Below is a small trained network, with its code and all its weights. Each question gives an input and a class and asks what happens when units are switched off, that is, made to give their printed mean instead of their output.

import numpy as np


def w(rows, s, z=0):
    codes = np.array(rows[::2]) - 128.0
    scale = np.full(codes.shape[1], s)
    scale[-1] = z or s
    return codes * scale


def norm(h):
    return h / np.sqrt((h * h).mean(-1, keepdims=True) + 1e-5)


def f(y):
    return np.maximum(y, 0)


def log_softmax(a):
    a = a - a.max(-1, keepdims=True)
    return a - np.log(np.exp(a).sum(-1, keepdims=True))


def net(x, mask):
    res = np.array(x, float).reshape(1, 5) / 4 @ E
    u = 0
    for l in range(3):
        y = f(norm(res) @ A[l][:, :-1].T + A[l][:, -1])
        res = res + np.where(mask[u : u + 5], y, B[l][:, -1]) @ B[l][:, :-1]
        u += 5
    return log_softmax(norm(res)[-1] @ U[:, :-1].T + U[:, -1])


A, B = {}, {}
E = w([
[148,184,251,144],'x0',
[19,186,125,77],'x1',
[121,132,128,132],'x2',
[84,54,186,80],'x3',
[76,100,122,219],'x4',
],0.0034)
A[0] = w([
[151,168,255,115,63],'0.n0',
[162,132,108,54,97],'0.n1',
[188,70,151,124,5],'0.n2',
[89,2,211,67,70],'0.n3',
[134,129,182,240,249],'0.n4',
],0.0086,0.0021)
B[0] = w([
[160,92,187,152,230],'0.n0',
[46,85,142,255,175],'0.n1',
[87,128,15,3,178],'0.n2',
[113,212,90,184,253],'0.n3',
[120,100,30,112,243],'0.n4',
],0.0093,0.0051)
A[1] = w([
[150,219,232,134,91],'1.n0',
[2,87,63,48,118],'1.n1',
[127,216,106,113,253],'1.n2',
[8,237,176,55,95],'1.n3',
[49,135,74,141,75],'1.n4',
],0.0057,0.0013)
B[1] = w([
[107,56,54,136,173],'1.n0',
[179,75,226,127,254],'1.n1',
[229,170,48,102,203],'1.n2',
[80,101,1,3,203],'1.n3',
[118,23,139,162,247],'1.n4',
],0.005,0.004)
A[2] = w([
[187,74,44,146,135],'2.n0',
[173,233,3,71,244],'2.n1',
[65,66,149,57,100],'2.n2',
[97,101,135,150,91],'2.n3',
[110,64,42,243,254],'2.n4',
],0.0057,0.0011)
B[2] = w([
[93,131,181,143,211],'2.n0',
[93,149,130,86,195],'2.n1',
[172,53,151,106,149],'2.n2',
[133,83,171,254,142],'2.n3',
[131,169,227,94,254],'2.n4',
],0.0068,0.0087)
U = w([
[166,107,167,155,140],'0',
[138,138,128,104,251],'1',
[111,96,118,193,95],'2',
[149,100,55,45,19],'3',
[137,246,86,142,119],'4',
],0.012,0.0029)

Each question gives the input, the list of numbers given to net, and the class t.
The units are the neurons (one row each of A and B). Each row of codes is followed by its name. A weight is (code - 128) times the scale printed after its matrix; where a second scale follows, it is the last column's (A, B and U).
mask holds one flag per neuron, layer by layer. A switched-off neuron (its flag False) gives its mean, the last column of its row in B, instead of its output. The means were averaged over made-up inputs and are rounded, as every weight is.
A unit's drop is (log p(t) with every unit on - log p(t) with that unit switched off) / (log p(t) with every unit on - log p(t) with every unit switched off).
The circuit of an input: a set's keep is (log p(t) with only the set's units on - log p(t) with every unit switched off) / (log p(t) with every unit on - log p(t) with every unit switched off). Starting from the 12 units with the biggest drops (on a tie, the unit counted first), units are removed one at a time, each time the one whose removal leaves the highest keep (on an exact tie, the one counted first), for as long as the keep stays at least 0.8.
circuit, biggest first: the units of the circuit, biggest drop first
unit that matters most: the unit with the biggest drop
k most important neurons: the k neurons with the biggest drops, biggest first
top k neurons in layer l: the k neurons of layer l with the biggest drops, biggest first
input [-6,-8,-4,-6,1], class 3: circuit, biggest first => [0.n3, 0.n1, 0.n0]
input [5,-8,3,-8,2], class 3: top 2 neurons in layer 0 => [0.n1, 0.n4]
input [-6,0,-2,-8,-8], class 2: circuit, biggest first => [0.n1]
input [6,7,3,-6,4], class 3: 3 most important neurons => [0.n1, 1.n3, 0.n3]
input [3,-5,-5,-8,5], class 4: top 2 neurons in layer 0 => [0.n1, 0.n0]
input [-1,5,-6,-6,-7], class 2: 4 most important neurons => [0.n1, 0.n3, 1.n4, 0.n2]
input [4,-5,3,-4,-4], class 3: circuit, biggest first => [0.n2, 0.n4]
input [-6,-1,-4,-3,6], class 0: circuit, biggest first => [0.n3, 2.n4, 0.n2]
input [6,-8,-2,-1,1], class 3: 2 most important neurons => [0.n2, 0.n4]
input [0,6,2,-4,5], class 3: circuit, biggest first => [0.n1, 0.n3]
input [5,-7,7,8,-7], class 4: 2 most important neurons => [0.n3, 1.n1]
input [6,7,0,-5,-5], class 3: circuit, biggest first => [1.n3, 0.n3]
input [1,8,-4,4,-1], class 3: circuit, biggest first => [1.n3, 2.n4]
input [3,4,1,7,-3], class 4: top 2 neurons in layer 0 => [0.n3, 0.n2]
input [-2,8,6,2,-1], class 3: unit that matters most => 1.n3
input [-7,7,-3,-2,-7], class 0: 2 most important neurons => [0.n1, 0.n3]
input [1,8,-7,-6,4], class 3: circuit, biggest first => [1.n3, 0.n3, 0.n1]
input [2,-6,5,0,3], class 3: top 3 neurons in layer 0 => [0.n4, 0.n2, 0.n1]
input [-7,8,7,-6,-8], class 2: top 2 neurons in layer 1 => [1.n4, 1.n1]
input [-7,7,3,3,4], class 0: top 2 neurons in layer 0 => [0.n2, 0.n3]
input [-6,-2,2,2,-6], class 0: most important neuron => [0.n1]
input [4,3,0,8,-4], class 4: 3 most important neurons => [0.n3, 1.n4, 1.n1]
input [-1,-5,-3,1,4], class 3: top 4 neurons in layer 0 => [0.n2, 0.n4, 0.n1, 0.n0]
input [-6,-3,2,-4,1], class 0: 2 most important neurons => [0.n3, 1.n3]
input [7,2,-6,-7,-4], class 0: 3 most important neurons => [0.n0, 0.n3, 0.n2]
input [-3,7,-2,-3,-7], class 2: top 3 neurons in layer 0 => [0.n1, 0.n3, 0.n2]
input [-7,-4,0,1,-5], class 0: unit that matters most => 0.n1
input [2,-1,1,5,4], class 4: 2 most important neurons => [0.n3, 0.n1]
input [2,6,-4,8,-4], class 4: top 2 neurons in layer 1 => [1.n1, 1.n2]
input [-8,2,-7,-5,1], class 0: top 3 neurons in layer 0 => [0.n3, 0.n4, 0.n2]
